Here is a tiny trained network, its code and every weight. The questions are about switching its units off for an input and a class, where a switched-off unit gives its printed mean instead of its output.

import numpy as np


def w(rows, s, z=0):
    codes = np.array(rows[::2]) - 128.0
    scale = np.full(codes.shape[1], s)
    scale[-1] = z or s
    return codes * scale


def f(y):
    return y / 2 * (1 + np.tanh(0.7978845608 * (y + 0.044715 * y**3)))


def log_softmax(a):
    a = a - a.max(-1, keepdims=True)
    return a - np.log(np.exp(a).sum(-1, keepdims=True))


def net(x, mask):
    res = np.array(x, float).reshape(1, 7) / 4 @ E
    y = f(res @ A[0][:, :-1].T + A[0][:, -1])
    res = res + np.where(mask, y, B[0][:, -1]) @ B[0][:, :-1]
    return log_softmax(res[-1] @ U[:, :-1].T + U[:, -1])


A, B = {}, {}
E = w([
[111,38,25,61,221],'x0',
[249,141,178,27,128],'x1',
[127,127,129,129,129],'x2',
[132,130,128,124,125],'x3',
[20,244,141,57,169],'x4',
[189,149,173,199,248],'x5',
[210,197,2,159,90],'x6',
],0.0068)
A[0] = w([
[144,153,153,161,159,52],'neuron 0',
[159,144,160,181,186,77],'neuron 1',
[152,88,165,185,83,1],'neuron 2',
[134,118,138,73,62,29],'neuron 3',
[156,40,145,220,95,90],'neuron 4',
[174,137,146,84,153,70],'neuron 5',
[116,176,142,130,152,46],'neuron 6',
[117,154,80,163,123,178],'neuron 7',
[153,87,121,138,108,45],'neuron 8',
[125,180,176,138,58,38],'neuron 9',
[121,88,73,75,174,37],'neuron 10',
[102,99,197,149,137,180],'neuron 11',
[82,190,137,99,135,117],'neuron 12',
[110,82,64,91,254,43],'neuron 13',
[68,127,100,180,132,65],'neuron 14',
[58,107,104,177,101,117],'neuron 15',
[118,126,126,87,63,89],'neuron 16',
[93,69,173,96,115,116],'neuron 17',
[102,120,118,115,70,90],'neuron 18',
[101,89,175,126,124,161],'neuron 19',
[115,189,162,124,117,83],'neuron 20',
[142,152,141,174,204,73],'neuron 21',
[144,142,85,174,130,171],'neuron 22',
[99,182,117,91,155,41],'neuron 23',
[148,169,47,131,74,232],'neuron 24',
[174,139,154,27,92,113],'neuron 25',
[121,179,205,182,87,71],'neuron 26',
[83,210,131,132,173,151],'neuron 27',
[160,84,126,147,116,29],'neuron 28',
[73,96,105,116,33,63],'neuron 29',
[81,88,164,147,142,120],'neuron 30',
],0.014,0.0051)
B[0] = w([
[64,112,58,144,138,146],'neuron 0',
[49,125,2,111,171,184],'neuron 1',
[129,99,146,123,90,172],'neuron 2',
[109,98,88,148,168,160],'neuron 3',
[153,57,188,47,113,234],'neuron 4',
[117,118,192,167,166,169],'neuron 5',
[120,97,107,117,117,143],'neuron 6',
[184,183,147,112,149,181],'neuron 7',
[94,90,130,81,98,149],'neuron 8',
[107,109,104,182,92,186],'neuron 9',
[99,127,154,220,29,202],'neuron 10',
[164,197,89,115,133,205],'neuron 11',
[147,75,175,62,111,192],'neuron 12',
[94,133,128,188,57,254],'neuron 13',
[175,77,222,164,172,174],'neuron 14',
[175,101,196,166,187,196],'neuron 15',
[31,109,59,129,193,166],'neuron 16',
[168,225,69,123,98,196],'neuron 17',
[105,121,90,125,156,159],'neuron 18',
[188,238,87,100,111,187],'neuron 19',
[141,111,149,126,71,167],'neuron 20',
[71,107,46,83,172,180],'neuron 21',
[161,181,140,103,136,185],'neuron 22',
[126,49,149,66,72,165],'neuron 23',
[151,200,130,107,113,237],'neuron 24',
[155,116,220,176,205,216],'neuron 25',
[87,100,103,215,86,213],'neuron 26',
[170,82,174,76,118,211],'neuron 27',
[86,59,179,80,99,153],'neuron 28',
[63,124,71,109,190,199],'neuron 29',
[214,175,129,121,129,181],'neuron 30',
],0.0087,0.0095)
U = w([
[107,111,119,238,10,95],'0',
[158,59,154,30,75,92],'1',
[77,118,50,122,220,132],'2',
[168,146,131,138,122,253],'3',
[191,115,188,197,222,102],'4',
[204,225,101,107,93,75],'5',
],0.011,0.014)

Each question gives the input, the list of numbers given to net, and the class t.
The units are the neurons (one row each of A and B). Each row of codes is followed by its name. A weight is (code - 128) times the scale printed after its matrix; where a second scale follows, it is the last column's (A, B and U).
mask holds one flag per neuron, in row order. A switched-off neuron (its flag False) gives its mean, the last column of its row in B, instead of its output. The means were averaged over made-up inputs and are rounded, as every weight is.
A unit's drop is (log p(t) with every unit on - log p(t) with that unit switched off) / (log p(t) with every unit on - log p(t) with every unit switched off).
The circuit of an input: a set's keep is (log p(t) with only the set's units on - log p(t) with every unit switched off) / (log p(t) with every unit on - log p(t) with every unit switched off). Starting from the 12 units with the biggest drops (on a tie, the unit counted first), units are removed one at a time, each time the one whose removal leaves the highest keep (on an exact tie, the one counted first), for as long as the keep stays at least 0.8.
units of the circuit, in order: the units of the circuit, biggest drop first
most important unit: the unit with the biggest drop
k most important neurons: the k neurons with the biggest drops, biggest first
drop of u: that unit's drop, to one decimal
input [-3,7,-8,1,7,2,3], class 1: most important unit	neuron 23
input [5,2,-7,-6,-5,-4,-7], class 5: units of the circuit, in order	(neuron 17; neuron 19)
input [-8,-4,7,-3,-1,7,-4], class 0: 2 most important neurons	(neuron 26; neuron 29)
input [0,-6,7,0,-4,-4,3], class 4: 2 most important neurons	(neuron 15; neuron 14)
input [-3,5,3,-8,8,7,7], class 1: units of the circuit, in order	(neuron 27; neuron 23)
input [-5,-7,2,-6,7,-4,-5], class 1: 3 most important neurons	(neuron 12; neuron 27; neuron 23)
input [-7,-2,-1,0,-2,-4,-8], class 5: 2 most important neurons	(neuron 19; neuron 11)
input [8,0,-5,2,-8,-1,-3], class 0: 2 most important neurons	(neuron 10; neuron 13)
input [1,-6,2,-4,-6,8,-5], class 2: 2 most important neurons	(neuron 1; neuron 21)
input [6,3,5,-3,-4,7,-3], class 2: 3 most important neurons	(neuron 1; neuron 21; neuron 26)
input [8,0,3,0,0,5,-5], class 0: 2 most important neurons	(neuron 13; neuron 10)
input [-6,0,4,-4,6,1,-8], class 5: 2 most important neurons	(neuron 11; neuron 19)
input [-5,1,6,5,-7,-3,0], class 1: 3 most important neurons	(neuron 4; neuron 13; neuron 10)
input [7,1,7,-2,2,-8,7], class 2: 2 most important neurons	(neuron 29; neuron 16)
input [-5,4,-2,-2,-2,7,4], class 2: units of the circuit, in order	(neuron 1; neuron 21)
input [6,5,-4,6,-3,5,2], class 0: units of the circuit, in order	(neuron 13; neuron 10)
input [7,-5,8,-6,7,5,-1], class 0: units of the circuit, in order	(neuron 13)
input [5,-6,-7,2,-3,-4,4], class 4: units of the circuit, in order	(neuron 15; neuron 14)
input [-3,8,6,-2,7,-7,3], class 4: 3 most important neurons	(neuron 25; neuron 4; neuron 3)
input [0,-7,8,-6,1,-5,-5], class 4: most important unit	neuron 15
input [-6,4,2,-6,-5,-5,-7], class 5: 4 most important neurons	(neuron 19; neuron 17; neuron 11; neuron 13)
input [3,2,4,-6,1,8,-8], class 2: 2 most important neurons	(neuron 1; neuron 21)
input [-7,-8,-4,-8,-8,4,-7], class 1: 2 most important neurons	(neuron 4; neuron 2)
input [1,-2,-2,-1,6,-2,-5], class 1: drop of neuron 12	0.5
input [-6,-7,-1,6,2,3,-1], class 4: drop of neuron 13	0.7
input [-2,-7,3,8,2,-8,-5], class 2: drop of neuron 29	0.6
input [-3,7,-4,-1,-4,-1,4], class 4: most important unit	neuron 25
input [6,4,-2,7,-1,8,-5], class 2: drop of neuron 1	0.4
